Below are the code and all the weights of a small trained network. Each question names an input and a class and asks about switching units off, where a switched-off unit gives its printed mean instead of its output.

import numpy as np


def w(rows, s, z=0):
    codes = np.array(rows[::2]) - 128.0
    scale = np.full(codes.shape[1], s)
    scale[-1] = z or s
    return codes * scale


def norm(h):
    return h / np.sqrt((h * h).mean(-1, keepdims=True) + 1e-5)


def f(y):
    return y / 2 * (1 + np.tanh(0.7978845608 * (y + 0.044715 * y**3)))


def log_softmax(a):
    a = a - a.max(-1, keepdims=True)
    return a - np.log(np.exp(a).sum(-1, keepdims=True))


def net(x, mask):
    res = np.array(x, float).reshape(1, 2) / 4 @ E
    u = 0
    for l in range(4):
        y = f(norm(res) @ A[l][:, :-1].T + A[l][:, -1])
        res = res + np.where(mask[u : u + 5], y, B[l][:, -1]) @ B[l][:, :-1]
        u += 5
    return log_softmax(norm(res)[-1] @ U[:, :-1].T + U[:, -1])


A, B = {}, {}
E = w([
[140,250,210,133,104,81,179,90,108,174],'x0',
[187,129,68,127,143,71,224,167,60,70],'x1',
],0.014)
A[0] = w([
[108,101,115,123,197,191,115,18,60,128,236],'0.n0',
[205,1,135,146,179,53,246,156,85,134,201],'0.n1',
[28,116,79,104,150,139,134,85,101,68,4],'0.n2',
[48,141,92,68,130,97,87,63,199,121,22],'0.n3',
[175,231,184,109,94,150,173,146,113,205,233],'0.n4',
],0.0054,0.0031)
B[0] = w([
[132,67,123,150,118,124,101,155,59,242,170],'0.n0',
[97,45,204,137,86,142,126,92,181,156,254],'0.n1',
[62,202,172,99,145,63,110,229,157,68,124],'0.n2',
[255,63,146,117,160,133,193,45,109,148,142],'0.n3',
[111,103,71,112,172,209,125,216,155,152,241],'0.n4',
],0.008,0.0066)
A[1] = w([
[124,71,125,157,101,150,168,139,147,191,159],'1.n0',
[156,255,132,128,145,45,151,109,80,178,74],'1.n1',
[170,112,79,109,108,29,223,99,45,68,1],'1.n2',
[134,141,88,72,169,172,138,167,128,137,115],'1.n3',
[114,106,173,105,65,142,130,65,207,107,55],'1.n4',
],0.0094,0.0062)
B[1] = w([
[119,162,106,134,126,57,106,146,111,161,254],'1.n0',
[77,171,64,74,97,225,176,149,141,98,178],'1.n1',
[156,79,246,214,195,102,142,39,183,152,194],'1.n2',
[103,96,128,130,96,67,121,115,57,118,157],'1.n3',
[133,165,137,128,151,126,66,109,59,164,152],'1.n4',
],0.011,0.0086)
A[2] = w([
[216,120,163,148,156,88,174,107,87,77,1],'2.n0',
[185,85,141,155,147,66,199,137,160,114,94],'2.n1',
[123,196,179,99,118,154,137,125,152,142,80],'2.n2',
[161,80,1,98,158,194,134,143,126,56,16],'2.n3',
[119,110,79,158,141,43,113,142,68,174,94],'2.n4',
],0.011,0.0036)
B[2] = w([
[123,135,192,189,120,83,141,54,164,231,177],'2.n0',
[130,110,210,134,187,84,32,83,171,248,221],'2.n1',
[125,40,81,119,106,75,141,150,94,37,182],'2.n2',
[45,115,70,118,57,102,155,159,1,51,199],'2.n3',
[180,207,199,84,168,163,126,179,142,19,254],'2.n4',
],0.0091,0.0074)
A[3] = w([
[126,187,130,133,81,113,245,143,98,178,2],'3.n0',
[135,91,192,159,125,119,83,58,164,234,47],'3.n1',
[133,164,128,104,109,166,180,92,150,135,132],'3.n2',
[173,104,147,199,166,78,184,158,105,82,242],'3.n3',
[155,33,52,145,149,107,146,172,84,95,112],'3.n4',
],0.011,0.0011)
B[3] = w([
[59,80,67,117,103,44,45,185,77,95,162],'3.n0',
[135,130,159,165,188,75,235,62,142,165,255],'3.n1',
[72,33,65,147,111,132,6,210,110,134,139],'3.n2',
[103,150,171,88,168,179,114,84,130,207,164],'3.n3',
[62,121,90,141,67,71,180,179,114,107,184],'3.n4',
],0.013)
U = w([
[85,74,192,175,209,97,150,20,155,243,228],'0',
[18,41,57,129,78,99,109,249,75,81,202],'1',
[203,226,211,43,184,183,115,201,119,72,196],'2',
[172,147,80,142,96,192,142,78,113,78,9],'3',
[192,114,121,134,39,197,148,116,176,117,3],'4',
[179,125,91,131,95,179,150,89,113,89,5],'5',
[175,126,118,125,51,190,148,97,162,92,6],'6',
],0.013,0.0045)

Each question gives the input, the list of numbers given to net, and the class t.
The units are the neurons (one row each of A and B). Each row of codes is followed by its name. A weight is (code - 128) times the scale printed after its matrix; where a second scale follows, it is the last column's (A, B and U).
mask holds one flag per neuron, layer by layer. A switched-off neuron (its flag False) gives its mean, the last column of its row in B, instead of its output. The means were averaged over made-up inputs and are rounded, as every weight is.
A unit's drop is (log p(t) with every unit on - log p(t) with that unit switched off) / (log p(t) with every unit on - log p(t) with every unit switched off).
most important unit: the unit with the biggest drop
top k neurons: the k neurons with the biggest drops, biggest first
k most important neurons of layer l: the k neurons of layer l with the biggest drops, biggest first
drop when u is switched off: that unit's drop, to one decimal
input [-8,-6], class 1: most important unit	0.n1
input [2,-3], class 2: top 3 neurons	(0.n1; 0.n4; 1.n2)
input [3,-2], class 2: top 4 neurons	(0.n4; 1.n3; 2.n4; 1.n1)
input [-3,-2], class 2: top 3 neurons	(2.n4; 1.n1; 0.n0)
input [-7,7], class 0: top 2 neurons	(0.n4; 1.n2)
input [-6,-5], class 1: top 2 neurons	(0.n1; 1.n2)
input [3,1], class 2: top 3 neurons	(0.n4; 2.n4; 1.n3)
input [-2,-3], class 2: top 3 neurons	(2.n4; 1.n2; 0.n1)
input [-3,0], class 2: top 3 neurons	(2.n4; 1.n1; 0.n4)
input [1,-3], class 2: 2 most important neurons of layer 2	(2.n4; 2.n1)
input [-3,3], class 2: 2 most important neurons of layer 0	(0.n1; 0.n4)
input [8,6], class 1: drop when 2.n0 is switched off	0.0
input [-7,8], class 0: drop when 0.n4 is switched off	1.6
input [6,4], class 1: drop when 1.n1 is switched off	1.8
input [1,2], class 2: drop when 2.n4 is switched off	0.4
input [-4,5], class 0: top neuron	(0.n4)
